[ 86 161 103 155 176 133 181 103 113 151 100  75 173 146 139 170 157 100
 157  79 151  98 123 120 111 121 166 135  96 127 176  82 172 134 159 180] -> H
[104 147  95 119  98  93  85 139 171  86 150 152 164 118 163 133 143  79
 164 104 114 124 104 149 109 170 150 155 130  76 107 105  92 167 137 137] -> P
[ 86 161 135 155 176 133 181 103 135 151 100  75 173 146 139 170 157 100
 157  79  98  98 123 120 111 121 122 135  96 127 176  82 172 134 159 180] -> J
[119 106 107 155  83  89 142 147  76  93 141 108 106 174 172 162 134  86
 117 172 130 135 139 177 173 156 123 176 159 169 141 140 100 118 158 143] -> U
[104 147  95 119  98  93  85 139 171  86 150 152 164 118 163 133 143  79
 164 104 114 124 104 149 109 170 150 155 130  76 107 105  92 130 137 137] -> X
loc: [167]
P, 34
loc: [166]
H, 27

[123  91 120  95 122]  A
[ 88  87 107  92  90]  R
[ 98 124 112 101  99]  L
[100 129 131 141 131]  Q
chg A: [123  91 120  95 121]
5, [122]
loc: [90]
R, 5
loc: [99]
L, 5
loc: [88]
R, 1
chg A: [123  90 120  95 122]
2, [91]
chg A: [123  91 120  94 122]
4, [95]
loc: [129]
Q, 2

[139 135 117 115 130 121 123 133 138 120 141 135 126 124 112 131 134 121
 136 134 135 132 125 128 141 130 129 127]  N
[134 120 117 148 125 123 123 129 128 136  86 133 137 131 121 120 141 124
 123 124 132 140 141 125 114 134 135 135]  V
[139 135 117 115 130 121 123 133 138 120 141 135 126 124 137 131 134 121
 136 134 135 132 125 125 141 130 129 127]  B
q: [139 135 117 115 130 121 123 133 138 120 141 135 126 124 112 131 134 121
 136 134 135 132 125 128 141 130 129 127]
N
chg N: [138 135 117 115 130 121 123 133 138 120 141 135 126 124 112 131 134 121
 136 134 135 132 125 128 141 130 129 127]
1, [139]

[132  73 120 130 125 114] -> G
[140 183  81 135 162 113] -> M
[141 120  90 135 161 122] -> F
[132  73 120 130 161 122] -> K
[124 175 108 125 134 115] -> E
[140  75 121 136 143 135] -> W
chg W: [140  75 122 136 143 135]
3, [121]
chg W: [140  75 121 137 143 135]
4, [136]
loc: [121]
W, 3
chg E: [124 175 108 125 134 114]
6, [115]
chg W: [139  75 121 136 143 135]
1, [140]

[ 78 124  79 155]  C
[135 134 119 113]  Y
[112  96 121 155]  D
[ 85 113 148 139]  Z
loc: [78]
C, 1
chg Z: [ 86 113 148 139]
1, [85]
loc: [79]
C, 3
chg Z: [ 85 112 148 139]
2, [113]
chg Y: [135 134 119 112]
4, [113]
loc: [112]
D, 1

[103 131 143 140 140]  kufi
[141  83 130 114 141]  nosu
[140 135 113 136 140]  Bugu
[125 142 163 114 116]  duto
loc: [130]
nosu, 3
chg kufi: [103 130 143 140 140]
2, [131]
loc: [135]
Bugu, 2
chg nosu: [141  83 130 113 141]
4, [114]
loc: [83]
nosu, 2
loc: [125]
duto, 1
loc: [163]
duto, 3

[141 112 168 134 102 166 126 132 166  94 120 116  96 125 146 106  92]  mezog
[141 105 128  98  84 126 118  86 102 145 134 126 118 131 117 128  82]  sido
[141 112 168 134 102 166 126  99  91  94 120 116  96 125 146 106  92]  Vopa
[124 106 116 124 164 102  94 129 166  88 126 142 114 135 106 141  88]  goso
[144  85 158 102 161 139 154 148 158 115 152 164 134  81 105 141 169]  seki
[144 144 161 133 139 155 144 162  88 157 139 104 152 113  91 111 175]  finad
[ 96 123 115 167 166  97 166 157 151 137 127  83 101 143 142 121 108]  suke
[ 96 123 115 153 166  97 166 157 151  92 127  83 101 151 142 121 108]  lozad
[124 106 116 124 164 102  94 129 136 126 139 137 148  90  81 136 122]  Sivev
loc: [145]
sido, 10
loc: [122]
Sivev, 17
q: [141 105 128  98  84 126 118  86 102 145 134 126 118 131 117 128  82]
sido
loc: [84]
sido, 5

[101 108 132 168 137 145 174 147 115] -> mak
[105 105 135 127 129 133 113 131 128] -> kifaf
[144 108 132 168 137 145 174 147 115] -> Naso
chg Naso: [144 108 133 168 137 145 174 147 115]
3, [132]
chg mak: [101 108 132 168 137 145 174 146 115]
8, [147]
chg mak: [101 107 132 168 137 145 174 147 115]
2, [108]
q: [105 105 135 127 129 133 113 131 128]
kifaf

[113 112 143 113 142 112 143 143 113 144 113 143 143 112 113 143 142 113] : nare
[113 112 143 113 142 112 143 143 113 150 105 150 150 104 105 151 150 105] : Guzam
[148 148 109 148 110 147 109 109 147 108 149 123 109 148 148 108 109 147] : nad
[148 148 109 148 110 147 109 109 147 108 149 109 109 148 148 108 109 147] : luko
[ 88  87 168  88 165  87 168 167  88 169  87 168 168  86  88 169 167  89] : Sosu
[126 127 130 127 129 127 129 129 127 129 126 129 129 127 127 130 129 126] : Vovo
[ 88  87 168  88 165  87 168 167  88 169  87 134 134 122 122 134 134 123] : fugog
chg Sosu: [ 88  87 168  88 165  87 168 167  88 169  87 168 168  86  88 170 167  89]
16, [169]
chg nare: [113 112 143 113 142 112 143 143 113 144 113 143 143 111 113 143 142 113]
14, [112]
q: [113 112 143 113 142 112 143 143 113 144 113 143 143 112 113 143 142 113]
nare
chg nad: [148 149 109 148 110 147 109 109 147 108 149 123 109 148 148 108 109 147]
2, [148]
chg Guzam: [113 112 142 113 142 112 143 143 113 150 105 150 150 104 105 151 150 105]
3, [143]
chg Vovo: [126 127 130 127 129 127 129 129 127 129 126 129 129 127 127 130 129 125]
18, [126]
chg Guzam: [113 112 143 113 142 113 143 143 113 150 105 150 150 104 105 151 150 105]
6, [112]

[165  90 172  85 169 165 170  93] : Gep
[159  98 169 103 166 163  95  93] : Lav
[ 96 163 100 156  91  95 167 162] : Zabig
loc: [170]
Gep, 7
chg Lav: [159  98 169 103 167 163  95  93]
5, [166]
chg Gep: [165  90 172  85 169 165 171  93]
7, [170]
chg Lav: [159  98 169 103 166 163  94  93]
7, [95]
loc: [100]
Zabig, 3

[143 158 152 126 143 167 109 122 131 133 152 113 101 124 122 136 131 125
 125 108 120 144 134 140 128 136 120 135 147 112 113] = Sise
[141 164 138 113 150 159 126 116 136 129 127 103 103 132 103 151 142 118
 129 112 114 144 133 142 133 145 118 134 138 105 115] = tuk
[145 166 147 130 135 156 119 116 129 134 134 118 111 115  98 134 132 129
 137 109 122 150 127 151 168 127 114 138 140 102  97] = nerip
[160 132 168 133 144 152 120 119 128 117 150 113 106 111 112 148 147 109
 142 115 114 139 142 146 137 123 121 140 142 112 116] = gim
[153 149 153 127 143 153 129 113 132 127 131 104  97 128 103 148 128 121
 132 102 103 146 132 151 139 145 112 136 139 112 116] = raben
[149 147 153 139 140 161 124 124 124 130 141 102  94 121 112 166 147 106
 134 116 127 144 139 149 129 125 129 132 141 111 113] = lus
[141 164 138 113 150 159 126 116 136 129 127 103 103 132 103 151 142 118
 129 112 114 144 133 142 133 145 118 139 127 105 115] = Busi
[143 154 145 111 144 162 119 116 130 121 153 102 113 129 115 135 134 104
 140 120 119 139 139 146 131 141 125 136 143 112 124] = rivip
[153 149 153 127 143 153 129 113 132 122 131 104  97 128 103 148 128 121
 132 102 103 146 132 151 139 145 112 136 139 112 116] = Mipag
chg lus: [149 147 153 139 140 160 124 124 124 130 141 102  94 121 112 166 147 106
 134 116 127 144 139 149 129 125 129 132 141 111 113]
6, [161]
chg Sise: [143 158 152 126 143 167 109 122 131 133 152 113 101 124 122 136 131 126
 125 108 120 144 134 140 128 136 120 135 147 112 113]
18, [125]
chg nerip: [145 166 147 130 135 156 119 116 129 134 134 118 111 115  98 134 132 129
 137 109 123 150 127 151 168 127 114 138 140 102  97]
21, [122]
loc: [167]
Sise, 6
q: [143 154 145 111 144 162 119 116 130 121 153 102 113 129 115 135 134 104
 140 120 119 139 139 146 131 141 125 136 143 112 124]
rivip

[112 142 122 148 148 177 139 178 109 132 127 128 139 113 108  90 164 112
 153 140 108 143 134 125 158 160 142 136 144 137 145] -> gozip
[112 118 123 148 149 179 139 180 109 133 128 128 139 113 108  90 165 112
 154 140 108 144 135 126 159 161 143 136 145 137 146] -> gite
[151 145 141 116 116  90 125  88 152 132 136 135 126 149 153 170 102 150
 112 124 154 121 129 137 107 106 122 128 120 127 119] -> mul
[154 148 143 115 116  84 125  83 157 132 138 136 125 153 159 177  98 155
 111 124 158 121 130 141 105 102 123 128 119 127 118] -> zomel
[151 145 141 117 116  90 125  88 152 132 136 135 126 149 153 170 102 150
 112 124 154 121 129 137 107 105 122 128 120 127 119] -> nela
chg gite: [112 118 123 148 149 179 139 180 109 133 128 128 139 113 108  90 165 112
 154 140 108 144 135 126 159 161 143 136 145 138 146]
30, [137]
chg zomel: [154 148 143 115 116  84 125  84 157 132 138 136 125 153 159 177  98 155
 111 124 158 121 130 141 105 102 123 128 119 127 118]
8, [83]
loc: [115]
zomel, 4
q: [151 145 141 116 116  90 125  88 152 132 136 135 126 149 153 170 102 150
 112 124 154 121 129 137 107 106 122 128 120 127 119]
mul

[122 150 116 125 117 131 144 131 139 148 124 143 126 138 133 125 151 104
 131 182 125 101 114 129 117 123 118 116] -> zofi
[122 150 116 125 117 131 144 131 163 148 124 143 126 138 133 125 151 124
 133 141 148 101 143 138 124 114 154 115] -> ner
[122 150 116 125 117 131 144 131 139 148 124 143 126 138 133 125 151 104
 133 141 148 101 143 138 132 114 154 115] -> savon
chg zofi: [122 150 116 125 117 131 144 131 139 148 124 143 126 138 133 125 150 104
 131 182 125 101 114 129 117 123 118 116]
17, [151]
chg savon: [122 150 116 125 117 131 144 131 139 148 123 143 126 138 133 125 151 104
 133 141 148 101 143 138 132 114 154 115]
11, [124]
q: [122 150 116 125 117 131 144 131 163 148 124 143 126 138 133 125 151 124
 133 141 148 101 143 138 124 114 154 115]
ner
chg savon: [122 150 116 125 117 131 144 131 139 148 124 143 126 138 132 125 151 104
 133 141 148 101 143 138 132 114 154 115]
15, [133]
chg zofi: [122 150 116 125 117 131 144 131 139 148 124 142 126 138 133 125 151 104
 131 182 125 101 114 129 117 123 118 116]
12, [143]
chg zofi: [122 150 116 125 117 131 144 131 139 148 124 143 126 138 133 125 151 105
 131 182 125 101 114 129 117 123 118 116]
18, [104]
q: [122 150 116 125 117 131 144 131 139 148 124 143 126 138 133 125 151 104
 131 182 125 101 114 129 117 123 118 116]
zofi

[129 108 108 126 167 101 128]  Fak
[135 144  92 120 113 123  78]  gamop
[ 88 157 119 131 165 129 117]  pufod
[145 135 165 130 132 109 133]  figer
[169 141 120 116 119 106 127]  rokip
[146 101 147 105 146 152 125]  fonub
[144 143 130 117 150 159 135]  por
[ 86  98 124  98 103 126 126]  gez
[135  99 108 121 171  93 155]  tuduz
loc: [171]
tuduz, 5
chg figer: [145 135 165 130 132 109 132]
7, [133]
chg gez: [ 86  98 124  98 103 127 126]
6, [126]

[134 122 135 120 135 134 119 132 134 133 134 134 120 131 132 133 121 122
 133] = vil
[ 89 171  95 170 134  89 177  95  87  81  84  84 183  85  82  96 173 171
  77] = Rurav
[140 133 134 117 136 139 116 138 139 141 141 141 113 141 141 139 116 116
 143] = vuzal
[146 111 143 109 143 144 108 140 144 143 145 120 106 141 142 144 109 111
 144] = bugor
[120 137 123 137 122 120 138 122 120 117 119 118 139 118 117 122 137 137
 115] = ruvir
[ 94 162  99 158 101 100 163 102  99 103  97 100 168 103 105  98 164 161
 105] = tevan
loc: [102]
tevan, 8
chg bugor: [146 111 143 109 143 144 108 139 144 143 145 120 106 141 142 144 109 111
 144]
8, [140]
q: [120 137 123 137 122 120 138 122 120 117 119 118 139 118 117 122 137 137
 115]
ruvir
chg tevan: [ 94 162  99 159 101 100 163 102  99 103  97 100 168 103 105  98 164 161
 105]
4, [158]
chg bugor: [146 111 144 109 143 144 108 140 144 143 145 120 106 141 142 144 109 111
 144]
3, [143]
chg bugor: [146 111 143 108 143 144 108 140 144 143 145 120 106 141 142 144 109 111
 144]
4, [109]
loc: [121]
vil, 17

[115 146 114 103 115 145 115 146 145 114 145 146 114 115 146 146 103 146
 115 146 146 115 154 146 147 147 146 115 146 147 145 115]  liva
[115 146 114 115 115 145 115 146 145 114 145 146 114 115 146 146 114 146
 115 146 146 115 146 146 147 147 146 115 146 147 145 115]  mufaf
[103 154 103 104 105 154  99 158 152 103 154 155 104 101 153 156 104 153
 103 154 155 103 153 156 157 157 157 102 155 157 154 104]  fik
[112 146 114 113 113 146 114 149 146 113 145 147 114 113 146 147 113 144
 113 146 147 114 147 147 149 148 148 113 148 149 147 114]  sem
[ 96 159  95  95  97 161  88 167 158  95 160 163  95  91 157 165  95 158
  96 160 163  95 161 163 165 165 165  91 163 164 162  96]  Mebap
[128 135 132 130 129 133 137 131 134 130 133 132 131 133 136 132 130 132
 127 134 133 131 134 132 133 132 133 133 132 133 134 131]  zel
[ 99 159  97 100 100 159  89 162 155  97 160 160  97  94 158 161  99 160
  98 160 159  97 157 160 160 161 161  95 157 159 158  98]  kagu
[115 146 114 115 115 145 115 146 145 114 145 146 114 115 146 146 114 146
 115 146 146 115 146 146 147 147 146 115 167 169 165  90]  sibig
[131 132 135 132 131 130 143 129 134 133 129 130 134 138 133 129 131 129
 131 131 131 134 166 131 133 131 131 136 133 134 131 134]  dez
[107 152 104 107 107 155 102 153 148 106 154 154 105 104 152 155 106 156
 107 154 152 105 152 153 150 154 151 105 149 149 153 105]  ran
[114 145 114 115 115 148 115 145 142 115 146 146 115 114 146 147 115 147
 114 147 145 115 145 145 143 145 144 115 141 142 147 115]  lev
[115 146 114 115 115 145 115 146 145 114 145 146 114 115 146 146  94 160
  95 162 164  93 161 164 166 167 166  90 163 164 163  94]  sab
chg lev: [113 145 114 115 115 148 115 145 142 115 146 146 115 114 146 147 115 147
 114 147 145 115 145 145 143 145 144 115 141 142 147 115]
1, [114]
chg sibig: [115 146 114 115 115 145 115 146 145 114 145 146 114 115 146 145 114 146
 115 146 146 115 146 146 147 147 146 115 167 169 165  90]
16, [146]
chg sab: [115 146 114 115 115 145 115 146 145 114 145 146 114 115 146 146  94 160
  95 162 164  94 161 164 166 167 166  90 163 164 163  94]
22, [93]
q: [128 135 132 130 129 133 137 131 134 130 133 132 131 133 136 132 130 132
 127 134 133 131 134 132 133 132 133 133 132 133 134 131]
zel

[115 144 145 138 111 150 119 108 139 130 119 126 122] -> beg
[125 117 109 103 104 117 145 131  97 104 127 137 115] -> Vusas
[117 147 139 170 141 124 129 143 154 142 164 142 133] -> duv
[103 117 141 128 130 124 142 137 144 145 110 128 152] -> kufed
[119 134 124 122 128 122  98 121 117 132 103 138 107] -> mor
[109 126 118 109 135 117 122 108 119 107  96 132 118] -> kigi
[144 117 141 120 130 124 142 137 144 145 110 128 152] -> muz
[ 98  97 130 119 122 134  98 133  95 115 125 132 139] -> zafis
[127 133 125 133 125 126 158 126 119 160 132 122 119] -> zif
[ 90 118 122 131 116 127 128 116  89 128 113 143 117] -> garo
[107 123 115  93 101 101 133 104 102 117 115 123 134] -> ligub
loc: [120]
muz, 4
q: [115 144 145 138 111 150 119 108 139 130 119 126 122]
beg
chg zif: [127 133 125 132 125 126 158 126 119 160 132 122 119]
4, [133]
chg mor: [119 134 125 122 128 122  98 121 117 132 103 138 107]
3, [124]
loc: [164]
duv, 11
chg zafis: [ 98  97 130 119 122 134  99 133  95 115 125 132 139]
7, [98]
chg beg: [115 144 145 138 111 150 119 108 138 130 119 126 122]
9, [139]

[ 87  95 171 103 110 109 140 100 132 143  88 113 154 106 115  86 151] : ved
[128 105 155 103 120 154  88 112 126 150 140  93 153 137 152  84  98] : suv
[128 105 155 103 120 154  88 112 126 150 140  93 168  86 152  84  98] : pinob
[121 122 150  90 117 154 163 113 128 124 168  97 124 115 114 147  87] : Lir
[147 161 126 148 129  98 168 137  89  90 112 104 155 150 127 110 168] : dovob
chg Lir: [121 122 150  90 117 154 163 113 128 124 168  97 124 116 114 147  87]
14, [115]
chg Lir: [122 122 150  90 117 154 163 113 128 124 168  97 124 115 114 147  87]
1, [121]
loc: [132]
ved, 9
chg ved: [ 87  95 171 103 110 109 140 100 132 143  88 113 154 106 115  85 151]
16, [86]

[122 113 128 136 127 139 133] -> lun
[146 152 119 152 120 154 150] -> vode
[115 132 131 148 124 156 137] -> lidud
[112 140 129 169 143 147 135] -> Mov
[149 124 144 102 101 165 112] -> deraz
[128 144 136 115 132 127 123] -> zalu
[155 124 131 120 134 116 133] -> nika
[123 103 128 133 114 115 137] -> Rekub
[156 145 145 128 126 145 123] -> von
[117 120 126 140 135 101 122] -> Gak
[156 145 145 128 117 118 117] -> Limus
q: [156 145 145 128 126 145 123]
von
chg vode: [146 152 118 152 120 154 150]
3, [119]
loc: [150]
vode, 7
chg von: [156 145 145 128 125 145 123]
5, [126]
q: [115 132 131 148 124 156 137]
lidud
loc: [118]
Limus, 6

[122 126 120 132 118 117 147 119 141 141 123 110 140 121 117 125 126 117
 148 122 113 138 137 130 147 146]  lif
[137 122 127 128 124 121 141 121 137 136 126 113 144 117 114 130 133 120
 144 127 100 143 140 129 140 146]  tumo
[137 122 127 128 124 121 141 121 122 136 126 112 144 117 115 129 135 120
 144 126  96 143 140 129 139 145]  teb
[137 122 127 128 124 121 141 121 137 147 126 112 144 117 115 121 140 111
 142 147 154 135 138 118 119  83]  zukob
q: [137 122 127 128 124 121 141 121 137 136 126 113 144 117 114 130 133 120
 144 127 100 143 140 129 140 146]
tumo
chg tumo: [137 122 127 128 124 121 141 121 137 136 125 113 144 117 114 130 133 120
 144 127 100 143 140 129 140 146]
11, [126]
q: [122 126 120 132 118 117 147 119 141 141 123 110 140 121 117 125 126 117
 148 122 113 138 137 130 147 146]
lif
q: [137 122 127 128 124 121 141 121 137 147 126 112 144 117 115 121 140 111
 142 147 154 135 138 118 119  83]
zukob
chg lif: [121 126 120 132 118 117 147 119 141 141 123 110 140 121 117 125 126 117
 148 122 113 138 137 130 147 146]
1, [122]

[109 136 139 136 164 128 123 126 133 155 130 134 135 131 126 175 163 137
 128 135 150 128 119 120 159 113 153 145 120]  nibe
[106 137 140 136 169 128 122 125 133 157 129 135 135 132 126 183 167 139
 128 136 154 128 117 120 163 113 157 145 116]  domu
[134 125 123 125 116 128 129 129 126 119 127 126 125 127 128 111 115 125
 129 125 120 129 131 131 118 133 120 122 132]  nitod
[150 119 115 120  88 128 135 130 122  99 127 121 120 124 129  75  91 118
 127 120 103 128 139 137  94 144 101 111 139]  des
[133 106 126 126 131 136 140 138 120 126 167 136 126 136 145 115 120 129
 127 141 120 115 130 130 121 131 112 147 130]  sivez
[112 135 137 134 159 128 124 126 132 150 129 133 136 132 128 168 157 136
 129 133 148 127 120 121 154 116 150 141 120]  meger
[136 122 120 123 106 125 129 129 124 106 129 125 123 125 129  94 104 120
 128 120 112 122 135 133 106 138 109 113 134]  zado
[129 129 130 129 137 121 123 135 130 135 127 124 129 138 130 135 134 130
 128 132 132 131 127 127 132 126 143 133 126]  pifa
[134 125 123 125 116 128 129 133 126 154 127 126 125 127 128 111 115 125
 129 125 120 129 131 131 118 133 120 122 132]  bodo
chg nitod: [134 125 123 125 116 128 129 129 126 119 127 126 125 128 128 111 115 125
 129 125 120 129 131 131 118 133 120 122 132]
14, [127]
chg pifa: [129 129 130 129 137 121 122 135 130 135 127 124 129 138 130 135 134 130
 128 132 132 131 127 127 132 126 143 133 126]
7, [123]
chg zado: [136 122 120 123 106 125 130 129 124 106 129 125 123 125 129  94 104 120
 128 120 112 122 135 133 106 138 109 113 134]
7, [129]
loc: [104]
zado, 17

